Here is a tiny trained network, its code and every weight. The questions are about switching its units off for an input and a class, where a switched-off unit gives its printed mean instead of its output.

import numpy as np


def w(rows, s, z=0):
    codes = np.array(rows[::2]) - 128.0
    scale = np.full(codes.shape[1], s)
    scale[-1] = z or s
    return codes * scale


def f(y):
    return y / 2 * (1 + np.tanh(0.7978845608 * (y + 0.044715 * y**3)))


def log_softmax(a):
    a = a - a.max(-1, keepdims=True)
    return a - np.log(np.exp(a).sum(-1, keepdims=True))


def net(x, mask):
    res = np.array(x, float).reshape(1, 7) / 4 @ E
    y = f(res @ A[0][:, :-1].T + A[0][:, -1])
    res = res + np.where(mask, y, B[0][:, -1]) @ B[0][:, :-1]
    return log_softmax(res[-1] @ U[:, :-1].T + U[:, -1])


A, B = {}, {}
E = w([
[233,198,114],'x0',
[10,255,26],'x1',
[126,125,126],'x2',
[130,129,129],'x3',
[107,32,50],'x4',
[127,128,127],'x5',
[129,128,129],'x6',
],0.0076)
A[0] = w([
[88,179,78,193],'N0',
[89,5,135,39],'N1',
[198,46,207,254],'N2',
[101,221,108,193],'N3',
[32,111,252,144],'N4',
[168,144,153,108],'N5',
[176,211,121,51],'N6',
[161,77,194,207],'N7',
[208,156,151,60],'N8',
[42,80,58,76],'N9',
[115,102,145,159],'N10',
[196,62,15,179],'N11',
[96,137,80,133],'N12',
],0.013,0.008)
B[0] = w([
[109,152,61,192],'N0',
[83,88,159,169],'N1',
[145,139,255,249],'N2',
[154,96,65,200],'N3',
[157,79,120,170],'N4',
[109,155,133,144],'N5',
[151,159,123,156],'N6',
[143,116,184,203],'N7',
[106,187,115,155],'N8',
[45,164,151,169],'N9',
[120,113,141,144],'N10',
[126,81,135,183],'N11',
[114,153,111,155],'N12',
],0.036,0.016)
U = w([
[175,109,221,253],'0',
[94,32,40,170],'1',
[112,44,214,1],'2',
[34,147,109,114],'3',
[208,254,212,91],'4',
[194,195,57,44],'5',
],0.007,0.0089)

Each question gives the input, the list of numbers given to net, and the class t.
The units are the neurons (one row each of A and B). Each row of codes is followed by its name. A weight is (code - 128) times the scale printed after its matrix; where a second scale follows, it is the last column's (A, B and U).
mask holds one flag per neuron, in row order. A switched-off neuron (its flag False) gives its mean, the last column of its row in B, instead of its output. The means were averaged over made-up inputs and are rounded, as every weight is.
A unit's drop is (log p(t) with every unit on - log p(t) with that unit switched off) / (log p(t) with every unit on - log p(t) with every unit switched off).
The circuit of an input: a set's keep is (log p(t) with only the set's units on - log p(t) with every unit switched off) / (log p(t) with every unit on - log p(t) with every unit switched off). Starting from the 12 units with the biggest drops (on a tie, the unit counted first), units are removed one at a time, each time the one whose removal leaves the highest keep (on an exact tie, the one counted first), for as long as the keep stays at least 0.8.
circuit, biggest first: the units of the circuit, biggest drop first
most important unit: the unit with the biggest drop
k most important neurons: the k neurons with the biggest drops, biggest first
drop of u: that unit's drop, to one decimal
input [-6,7,-4,8,1,7,-4], class 3: most important unit -> N9
input [-6,1,6,8,7,4,0], class 3: 2 most important neurons -> [N9; N2]
input [-1,6,-1,-5,4,-2,-3], class 3: 2 most important neurons -> [N9; N4]
input [2,2,-5,8,-1,-8,1], class 5: circuit, biggest first -> [N2; N1]
input [3,-1,8,-7,-4,5,8], class 4: circuit, biggest first -> [N11; N1]
input [0,-4,-7,3,8,5,0], class 2: 2 most important neurons -> [N1; N11]
input [-2,-7,-4,-7,7,3,1], class 2: 2 most important neurons -> [N1; N11]
input [-3,6,8,1,-1,-3,0], class 1: 2 most important neurons -> [N2; N3]
input [-2,1,3,8,2,-4,7], class 3: 2 most important neurons -> [N2; N3]
input [0,5,5,5,7,-6,-4], class 3: 2 most important neurons -> [N9; N4]
input [-4,1,-5,-6,6,1,-5], class 3: 2 most important neurons -> [N2; N9]
input [-7,8,-1,-4,-4,6,-1], class 1: 2 most important neurons -> [N3; N2]
input [-2,-6,0,1,8,8,8], class 2: 2 most important neurons -> [N1; N11]
input [5,-8,-1,-3,-4,-8,1], class 4: most important unit -> N8
input [0,6,1,-8,6,-4,-6], class 3: 2 most important neurons -> [N9; N4]
input [4,2,8,7,3,0,-5], class 1: drop of N2 -> 0.5
input [3,3,-1,8,7,-4,3], class 1: drop of N2 -> 0.4
input [-3,0,4,-5,4,-5,-4], class 2: drop of N1 -> 0.2
input [-2,2,-3,8,-2,6,3], class 1: drop of N2 -> 0.5
input [0,8,-2,5,8,-2,6], class 3: circuit, biggest first -> [N9]
